Here is a tiny trained network, its code and every weight. The questions are about switching its units off for an input and a class, where a switched-off unit gives its printed mean instead of its output.

import numpy as np


def w(rows, s, z=0):
    codes = np.array(rows[::2]) - 128.0
    scale = np.full(codes.shape[1], s)
    scale[-1] = z or s
    return codes * scale


def norm(h):
    return h / np.sqrt((h * h).mean(-1, keepdims=True) + 1e-5)


def f(y):
    return np.maximum(y, 0)


def log_softmax(a):
    a = a - a.max(-1, keepdims=True)
    return a - np.log(np.exp(a).sum(-1, keepdims=True))


def net(x, mask):
    res = np.array(x, float).reshape(1, 3) / 4 @ E
    u = 0
    for l in range(2):
        y = f(norm(res) @ A[l][:, :-1].T + A[l][:, -1])
        res = res + np.where(mask[u : u + 16], y, B[l][:, -1]) @ B[l][:, :-1]
        u += 16
    return log_softmax(norm(res)[-1] @ U[:, :-1].T + U[:, -1])


A, B = {}, {}
E = w([
[249,254,139],'x0',
[168,104,152],'x1',
[127,109,61],'x2',
],0.0071)
A[0] = w([
[92,164,116,9],'L0N0',
[107,70,102,208],'L0N1',
[69,126,138,240],'L0N2',
[184,78,148,179],'L0N3',
[113,147,117,40],'L0N4',
[122,141,101,61],'L0N5',
[48,138,142,9],'L0N6',
[94,119,109,183],'L0N7',
[173,137,145,35],'L0N8',
[133,71,61,109],'L0N9',
[132,173,131,52],'L0N10',
[248,124,103,4],'L0N11',
[138,133,207,84],'L0N12',
[128,174,147,96],'L0N13',
[86,129,136,190],'L0N14',
[148,153,145,92],'L0N15',
],0.015,0.0012)
B[0] = w([
[2,209,120,154],'L0N0',
[129,170,129,241],'L0N1',
[138,155,123,224],'L0N2',
[65,194,254,183],'L0N3',
[77,121,194,140],'L0N4',
[119,30,194,148],'L0N5',
[127,117,137,214],'L0N6',
[154,175,182,194],'L0N7',
[147,161,54,188],'L0N8',
[154,174,181,220],'L0N9',
[73,189,52,185],'L0N10',
[133,191,96,254],'L0N11',
[191,76,139,204],'L0N12',
[146,177,168,191],'L0N13',
[202,128,105,192],'L0N14',
[144,155,112,183],'L0N15',
],0.0066,0.0056)
A[1] = w([
[93,135,40,124],'L1N0',
[114,210,100,169],'L1N1',
[166,128,168,117],'L1N2',
[81,147,42,146],'L1N3',
[45,100,119,137],'L1N4',
[232,134,2,127],'L1N5',
[243,180,151,251],'L1N6',
[137,72,166,112],'L1N7',
[64,156,121,106],'L1N8',
[157,189,174,145],'L1N9',
[189,147,56,107],'L1N10',
[238,83,171,141],'L1N11',
[56,98,211,159],'L1N12',
[79,30,112,155],'L1N13',
[149,132,195,129],'L1N14',
[55,225,73,139],'L1N15',
],0.0097,0.0027)
B[1] = w([
[209,100,229,147],'L1N0',
[117,30,104,228],'L1N1',
[105,79,94,157],'L1N2',
[116,58,211,160],'L1N3',
[193,144,65,163],'L1N4',
[62,107,224,180],'L1N5',
[87,12,121,254],'L1N6',
[136,141,80,152],'L1N7',
[67,181,216,163],'L1N8',
[136,88,156,223],'L1N9',
[85,142,90,167],'L1N10',
[51,21,170,161],'L1N11',
[254,226,134,212],'L1N12',
[205,208,62,154],'L1N13',
[185,76,88,178],'L1N14',
[184,44,177,235],'L1N15',
],0.005,0.0079)
U = w([
[128,128,220,190],'0',
[184,189,105,217],'1',
[141,53,128,214],'2',
[122,61,108,69],'3',
[9,123,83,8],'4',
[102,155,75,2],'5',
[13,160,73,15],'6',
[25,136,87,1],'7',
],0.014,0.0049)

Each question gives the input, the list of numbers given to net, and the class t.
The units are the neurons (one row each of A and B). Each row of codes is followed by its name. A weight is (code - 128) times the scale printed after its matrix; where a second scale follows, it is the last column's (A, B and U).
mask holds one flag per neuron, layer by layer. A switched-off neuron (its flag False) gives its mean, the last column of its row in B, instead of its output. The means were averaged over made-up inputs and are rounded, as every weight is.
A unit's drop is (log p(t) with every unit on - log p(t) with that unit switched off) / (log p(t) with every unit on - log p(t) with every unit switched off).
The circuit of an input: a set's keep is (log p(t) with only the set's units on - log p(t) with every unit switched off) / (log p(t) with every unit on - log p(t) with every unit switched off). Starting from the 12 units with the biggest drops (on a tie, the unit counted first), units are removed one at a time, each time the one whose removal leaves the highest keep (on an exact tie, the one counted first), for as long as the keep stays at least 0.8.
circuit, biggest first: the units of the circuit, biggest drop first
k most important neurons: the k neurons with the biggest drops, biggest first
k most important neurons of layer l: the k neurons of layer l with the biggest drops, biggest first
drop when u is switched off: that unit's drop, to one decimal
input [-5,4,-4], class 1: circuit, biggest first -> (L1N12 L1N6 L1N5)
input [4,5,-7], class 2: circuit, biggest first -> (L1N6 L0N12 L1N11)
input [-4,8,5], class 0: circuit, biggest first -> (L0N9 L0N3)
input [-7,-8,0], class 0: 2 most important neurons of layer 0 -> (L0N12 L0N1)
input [-3,-7,3], class 0: 2 most important neurons of layer 1 -> (L1N6 L1N8)
input [4,-1,-7], class 2: 2 most important neurons -> (L1N6 L0N12)
input [-5,4,2], class 1: 3 most important neurons of layer 0 -> (L0N12 L0N11 L0N13)
input [-1,-6,6], class 0: most important neuron -> (L0N0)
input [4,3,-6], class 2: 3 most important neurons -> (L1N6 L0N12 L1N12)
input [-5,0,3], class 1: 2 most important neurons -> (L0N11 L0N10)
input [4,-3,-5], class 2: 2 most important neurons of layer 0 -> (L0N12 L0N3)
input [-7,6,-4], class 1: 2 most important neurons of layer 1 -> (L1N12 L1N6)
input [-4,-1,-2], class 1: 2 most important neurons of layer 0 -> (L0N11 L0N12)
input [0,-6,3], class 0: most important neuron -> (L0N0)
input [-7,-8,7], class 0: 2 most important neurons of layer 0 -> (L0N9 L0N7)
input [5,-7,4], class 0: 2 most important neurons -> (L1N15 L1N0)
input [-3,-6,3], class 0: 2 most important neurons of layer 1 -> (L1N6 L1N8)
input [2,-8,1], class 0: 3 most important neurons of layer 1 -> (L1N15 L1N6 L1N0)
input [-6,-7,4], class 0: 2 most important neurons of layer 1 -> (L1N8 L1N3)
input [-2,8,6], class 0: most important neuron of layer 0 -> (L0N3)
input [-4,3,3], class 1: 3 most important neurons of layer 1 -> (L1N12 L1N5 L1N1)
input [3,4,-6], class 2: drop when L1N12 is switched off -> 0.2
input [-8,7,-1], class 1: drop when L1N12 is switched off -> 0.3
input [3,5,-7], class 2: drop when L1N6 is switched off -> 0.5
input [-2,-1,-5], class 2: drop when L1N11 is switched off -> -0.1
